-186 46 -28 -34 53 218 25 104 -320 18 -155 72 -403 -53 -8 -66 289 83 -13
 -164 64 -143 78 -193 209 -451 -5 403 -30 -167 18 -159 -97 115 -87 -289 -> q605
-70 -56 128 -135 -69 230 47 53 -225 132 251 -51 59 -81 55 230 167 102
 -211 44 -482 62 -9 -243 40 281 -39 134 310 9 269 -180 -105 153 211 -27 -> q974
-149 -198 110 -84 -211 403 83 -20 -192 11 105 -88 142 -163 87 81 72 110
 -23 60 -392 -137 -12 -349 -59 74 -85 157 139 -211 188 -207 -72 40 9
 -116 -> q680
-131 -251 -320 -213 -108 223 -21 -65 -263 -27 16 -59 -10 131 64 61 132
 -65 -14 -651 -32 -84 313 -212 191 39 20 77 154 -54 152 303 -101 357 252
 -27 -> q262
62 -94 -51 -227 -94 -55 -52 56 -200 71 -191 34 8 -151 197 -15 100 -29
 -158 150 164 -46 -63 -295 47 -192 -81 135 -73 61 146 -155 -373 -143 -12
 -30 -> q470
-165 -46 293 193 173 289 67 82 -237 -134 230 -79 -71 20 0 266 -23 163
 -210 -117 -357 -47 -48 -294 111 179 -39 461 163 -110 175 -498 -42 237
 -129 37 -> q523
82 -180 -15 40 -100 124 -83 118 -291 12 -81 155 31 -160 8 111 21 79 -263
 3 280 -110 -34 -84 135 -8 -58 30 38 -176 223 -142 -329 274 53 -83 -> q680
-51 187 121 152 -40 141 113 95 -92 -30 -16 128 -307 -68 161 52 78 -69 36
 123 90 -58 1 -107 83 -1 -62 296 -207 -22 -60 63 -73 -133 62 -42 -> q262
34 69 -181 26 -124 -53 -54 126 -56 -47 -137 68 19 -146 374 213 415 54
 -322 109 36 -60 79 -324 22 -38 -83 154 -80 -184 114 -234 -156 113 241
 -17 -> q491
-257 -164 49 -70 -150 339 145 -141 -101 62 56 -188 213 -100 77 -11 -77
 -10 166 -159 -371 -68 114 -416 -22 58 -190 81 201 -84 367 -304 -193 270
 16 -50 -> q470
-156 -159 -193 145 -318 174 214 36 -161 -13 -10 -31 -12 -255 151 37 103
 -21 -52 144 265 -148 -40 -297 -201 182 -129 239 -53 -344 180 -143 -246
 0 230 31 -> q605
-6 25 104 31 165 358 105 -36 196 -121 -126 -155 34 -22 -177 136 72 215
 -370 -146 -454 -57 -16 -235 -158 109 -101 141 241 -220 132 -486 -42 250
 99 84 -> q470
-25 -53 -180 -6 -14 10 -162 -33 -278 212 -151 -35 131 -12 -268 143 341
 212 -360 -366 -232 -54 -12 8 220 -135 201 209 96 304 394 113 -290 405
 118 -103 -> q491
-184 -27 274 -35 -96 181 15 -24 -390 42 -17 -91 -180 -137 152 31 129 176
 78 -221 -40 -44 19 -351 103 -298 -2 205 -30 -331 387 -293 -228 221 -256
 111 -> q746
-54 -98 65 -117 -184 62 348 159 -257 189 153 209 -124 -41 252 97 181
 -230 -167 270 16 33 180 -393 25 143 -215 354 154 -154 176 -38 -131 214
 418 45 -> q746
-269 27 11 -9 -215 376 -20 -51 -186 -25 -43 -231 74 -200 -121 76 181 51
 161 -135 -551 -134 74 -162 -136 109 87 179 258 -63 297 -108 -112 -48
 119 -61 -> q974
-120 109 213 46 -144 -24 204 245 -387 -90 58 137 -202 -161 103 266 286
 -99 -182 204 161 104 37 -231 136 -169 -108 360 -115 -178 80 -258 -235
 -39 28 -69 -> q262
-69 -175 65 -108 -207 264 111 -56 -33 6 -76 -210 76 -262 -206 114 331 84
 -190 -352 -255 -219 106 -170 -132 9 -9 185 270 66 278 19 -28 18 144
 -156 -> q680
-151 68 69 15 -14 105 345 -153 -7 61 22 -23 -86 93 -255 197 56 -57 -129
 -210 -296 -104 -84 -152 -10 -109 -16 358 107 -21 174 -167 36 176 49 -66 -> q605
-176 -2 147 63 1 316 230 93 24 -78 206 -178 -236 6 -161 116 198 62 76
 -300 -110 49 118 -210 120 -103 -84 572 61 -176 85 -25 274 292 -27 -108 -> q680
-104 -7 318 -120 180 384 231 -167 -147 92 35 -114 1 -117 -233 -22 -45 53
 -101 -154 -486 -156 19 -204 20 -47 -84 344 325 -53 259 -327 -81 150 -73
 -41 -> q262
-101 80 46 -19 -160 177 -103 -76 -362 -67 213 -109 56 2 -43 174 -4 68
 -92 -28 -275 12 -72 -416 101 248 128 22 152 -83 326 -112 -154 160 -123
 -196 -> q491
-61 43 340 44 8 -24 -65 113 -221 -247 -66 98 -88 -134 372 118 211 139
 -221 79 -252 -78 -134 -383 -17 -215 -94 162 77 -64 350 -291 -286 -68 43
 4 -> q699
13 -29 -92 -165 178 -107 65 177 -52 144 -385 202 -129 -31 -120 -155 278
 -14 57 -165 88 -189 131 -85 41 -624 -133 237 79 -105 106 -90 -253 238
 238 10 -> q699
-90 -272 -103 -41 -19 31 -16 42 -23 9 -164 -42 46 -258 -312 51 254 357
 -239 -899 30 -321 172 21 7 -195 -175 331 392 5 111 -42 -51 360 194 -294 -> q680
-94 13 -4 75 -64 196 43 -115 -169 114 -13 -102 -6 -8 -149 150 6 81 -79
 -91 -116 -102 -136 -236 183 1 89 148 28 -84 511 -143 -152 231 -147 13 -> q746
40 56 176 197 2 -15 153 63 191 -81 -42 239 -109 -55 37 60 483 -14 -199
 166 139 32 146 -68 117 -87 -155 376 -147 -277 48 112 -133 13 157 44 -> q746
-78 -20 21 -51 46 13 30 38 -95 -113 156 -128 -64 86 13 129 -39 48 7 -52
 -330 199 278 -224 178 130 -115 151 201 -150 228 -217 -184 324 124 -29 -> q491
-45 -80 -102 108 -239 -72 226 122 -128 45 -46 136 -184 90 272 113 177
 -127 23 421 272 64 71 -320 43 -154 -250 233 -22 -363 72 -145 -41 -9 186
 81 -> q974
114 -150 118 -12 -327 -45 -18 198 -386 117 -175 140 -384 -148 130 61
 -291 120 -167 -177 281 -27 234 71 79 -76 -190 32 297 -124 -17 29 -56
 271 218 -238 -> q523
-85 53 102 65 -450 122 123 -41 -188 -103 -190 92 -313 16 2 294 77 -61
 -117 27 201 -66 -99 -220 -67 16 52 349 -187 -396 28 83 -48 -279 -108
 113 -> q746
-72 -127 113 -77 -84 17 32 10 -383 59 20 -111 96 -77 -129 146 -1 -44 29
 -356 -211 -124 158 -94 -22 5 -78 -42 370 253 236 7 -116 197 181 -44 -> q605
4 -155 186 116 -273 104 188 259 -111 -63 -161 -16 -171 -274 -86 260 164
 11 -373 106 154 32 117 -142 -68 35 -159 260 89 -83 223 -217 -179 123
 187 -94 -> q523
6 -156 61 88 -178 147 31 163 -212 -43 -63 -14 -280 -56 138 1 -13 67 -86
 -110 45 -66 109 -110 115 -120 -152 327 218 -279 134 -109 -231 85 201
 -85 -> q746
-169 151 -150 14 -178 -162 214 -84 -337 271 -129 183 -46 41 51 65 118
 -37 -242 246 131 64 -201 -326 104 39 -30 432 55 -201 250 -25 -193 -121
 96 165 -> q262
70 11 233 133 -361 -103 109 74 -84 142 -131 121 120 -206 305 114 220 10
 -362 261 -190 -113 -30 -207 -79 -44 -72 353 219 -182 218 -124 -56 -44
 246 6 -> q699
124 -296 121 -104 -134 17 41 7 -118 205 -70 125 170 -261 74 -52 169 -61
 -253 -172 328 -121 55 -83 44 10 -143 195 95 -14 128 -6 -407 60 126 35 -> q974
-116 256 -78 228 -67 338 -47 107 -150 31 -131 -46 -247 31 -290 367 25
 200 -276 -147 -266 -95 -132 54 36 129 163 115 95 49 54 -287 87 281 26
 -219 -> q699
-132 -77 76 15 48 340 -52 119 -298 -35 77 18 -146 -126 -163 132 -261 216
 -79 -343 7 10 -7 13 -22 401 -85 33 192 -136 21 -139 -174 255 94 46 -> q523
78 -137 166 -137 -213 -15 33 100 -154 -186 -199 50 -73 -182 136 192 44
 -42 -115 108 196 25 218 -148 69 -135 -180 -23 -66 -259 66 -109 -199 -97
 -18 9 -> q680
114 7 125 -236 -210 -171 -105 120 -246 318 -200 315 16 -54 182 190 243
 -78 -146 348 198 104 79 -316 176 -2 -205 -227 4 7 129 57 -242 17 40 -11 -> q605
-2 -77 55 -302 -272 191 25 -127 -277 -3 14 48 168 -30 106 104 -170 -64
 52 -21 -221 -75 21 -469 -78 41 -197 12 278 -97 248 199 34 233 161 -105 -> q699
-161 132 -86 -66 3 335 96 -203 -280 136 167 -185 143 -176 -142 58 210
 172 -176 -248 -470 -198 -89 -430 169 63 204 457 90 -163 394 -218 -244
 219 -45 -162 -> q974
-57 -164 299 -112 173 332 -161 244 -40 -191 48 -116 -144 -91 -65 103 146
 90 42 -282 -267 -6 116 76 198 -235 -16 71 146 26 170 -168 49 148 -138
 -129 -> q262
-190 176 295 -51 11 101 -68 -59 -159 127 -17 151 82 45 158 210 196 48 11
 -310 -407 -50 5 -324 21 18 -5 110 11 81 203 -87 -47 323 -36 176 -> q746
-239 74 186 34 -185 330 225 170 -51 -125 -52 101 -247 -169 131 300 479
 -127 -59 28 143 8 -92 -187 -224 -108 -154 278 -218 -227 -80 -220 24 -80
 86 74 -> q605
-15 -39 136 -145 76 169 -199 175 -52 -231 60 71 -124 120 83 87 -211 144
 -178 -302 -453 -6 -4 -167 195 -68 -101 180 450 -24 48 -145 164 318 86
 -397 -> q680
99 -125 326 -174 -178 -40 24 83 -209 21 -324 216 -48 -69 64 195 -59 -142
 -157 71 127 75 200 -153 150 -214 -377 -179 234 32 265 -110 -252 131 75
 -51 -> q470
-78 -209 -72 -127 -164 172 -124 -17 -291 15 -238 -70 186 -104 -143 9
 -189 275 -60 -376 -261 -118 67 -237 -84 48 -92 -131 366 -168 377 26
 -190 341 176 69 -> q470
-86 -252 150 55 -242 187 -141 83 -445 -46 -59 17 -11 -64 206 69 55 79
 -182 -105 66 -105 107 -445 163 86 -19 114 112 -195 250 -193 -387 106
 -135 -80 -> q699
15 -43 -68 21 -30 113 86 185 -163 263 -85 14 -3 -283 106 -107 386 -74
 -76 148 119 -182 95 -131 90 -154 -51 290 113 49 195 -73 -91 33 233 -83 -> q974
-102 0 -102 -211 61 123 186 64 92 -8 -2 31 -108 1 10 -62 139 -160 83 166
 -129 -7 -64 -255 -10 -128 -79 198 73 -92 271 -58 -110 -9 211 -39 -> q699
-149 107 396 37 50 188 154 114 -141 -167 74 10 120 -160 -29 254 54 57
 -269 -389 -401 -5 -112 -105 -28 -69 -54 304 124 -56 136 -283 41 239 71
 52 -> q491
70 -158 350 70 -174 -111 214 141 -218 221 -273 349 -55 -105 4 136 264
 -29 -454 45 172 -3 157 -122 53 -40 -192 113 169 -77 230 104 -179 138
 262 175 -> q523
2 -95 -59 -116 -10 192 50 -135 -19 -11 -94 -143 39 -122 -70 22 283 86
 -400 -349 -345 -89 107 67 93 -134 49 263 331 74 266 153 80 175 259 -176 -> q605
-147 -42 -43 -3 42 189 -43 -88 -253 -38 -94 -76 95 -9 56 106 -33 51 29
 -113 -453 -213 167 -289 103 43 -93 126 225 -14 229 -305 -201 104 45 -55 -> q491
-271 78 -14 171 -100 6 259 14 -328 373 -147 236 19 -79 73 58 397 -51
 -100 66 -140 -206 129 -288 154 -107 25 287 45 -71 445 -156 -211 289 189
 66 -> q699
210 -279 304 -239 -12 292 -128 156 -134 -27 -39 -29 -15 14 114 85 -146
 130 -127 -475 -308 -108 106 -373 195 -93 -233 -44 388 -131 298 -2 -252
 377 192 -49 -> q699
6 51 -80 -33 92 163 5 117 46 -88 -62 0 45 57 -144 270 447 150 -240 -134
 -332 -12 186 -402 44 65 -93 248 155 -288 202 -103 -136 384 301 76 -> q699
19 -129 35 -58 -49 8 227 -12 -268 93 -90 156 -130 -131 111 95 170 -29
 -30 59 206 -226 24 -347 84 -278 -293 367 46 -164 271 -103 -265 24 158
 36 -> q974
-206 -36 -163 -74 -15 302 -54 -59 -342 115 112 -186 -5 75 -102 30 96 143
 -68 -146 -568 -109 -57 -303 59 166 124 192 381 122 322 -61 -25 108 112
 -155 -> q491
-40 -27 77 -94 -70 111 152 55 -99 319 79 9 -267 -117 188 -270 231 -33
 272 146 -41 -69 179 -212 -14 -158 -51 472 -16 -192 49 23 -140 46 136 21 -> q491
-257 -6 -97 -198 -22 291 -59 -105 -179 -2 36 -30 244 39 16 220 381 53
 -231 -225 -493 -15 -74 -338 106 9 88 40 183 -23 342 -119 4 199 8 -70 -> q262
-1 109 238 -216 -148 310 -241 -78 -242 -118 -114 26 -111 106 -16 180
 -120 187 -30 -147 -567 -98 -112 -468 37 154 -16 -144 307 -21 247 249 3
 -104 -26 -138 -> q699
-33 72 -75 43 -28 193 -4 44 -249 -186 127 -273 0 -91 -117 118 -27 189
 -212 -150 -229 78 106 -175 160 55 5 152 204 -170 110 -195 -72 229 42
 -258 -> q262
-105 -69 10 35 20 257 96 75 -282 -210 -97 165 -157 -154 -13 38 13 53
 -242 -84 199 -60 -214 -101 -67 89 -72 352 -39 -287 187 31 -320 -55 207
 211 -> q491
13 -227 -302 141 -19 114 54 212 59 4 -17 45 -189 -61 233 -235 11 -2 36
 105 329 -120 50 -164 -20 73 -180 290 -23 -79 8 166 -90 127 375 -70 -> q605
-224 -56 -152 -87 271 283 18 -21 33 -9 41 -154 -14 23 -91 -143 150 114
 -25 -506 -301 -10 223 -134 59 1 -82 106 355 18 161 -189 78 500 175 -139 -> q491
108 -58 -89 -30 -21 -69 207 41 -37 -2 86 171 -125 63 393 85 210 -195 -63
 93 348 -86 -1 -272 -46 -181 -228 78 -150 -124 -82 -171 -262 76 269 41 -> q699
202 -35 248 -281 -321 80 -2 349 -192 -194 -187 230 -201 -361 -221 328 20
 -21 -201 13 312 -39 44 -84 -68 -182 -180 -25 -30 -120 -40 194 -1 49 111
 -354 -> q523
-284 72 -50 -16 -67 366 -19 -68 -227 -258 -112 -66 34 -43 -203 242 136
 37 -96 -466 -73 -3 -293 -115 -30 -236 36 243 3 -34 245 3 12 177 -43 -58 -> q523
-240 -69 94 -106 47 209 168 -70 -17 -77 10 -7 95 -22 -90 216 280 -19 -69
 -179 -200 -149 5 -540 169 -137 -92 318 40 -162 366 -301 58 140 -228 -84 -> q974
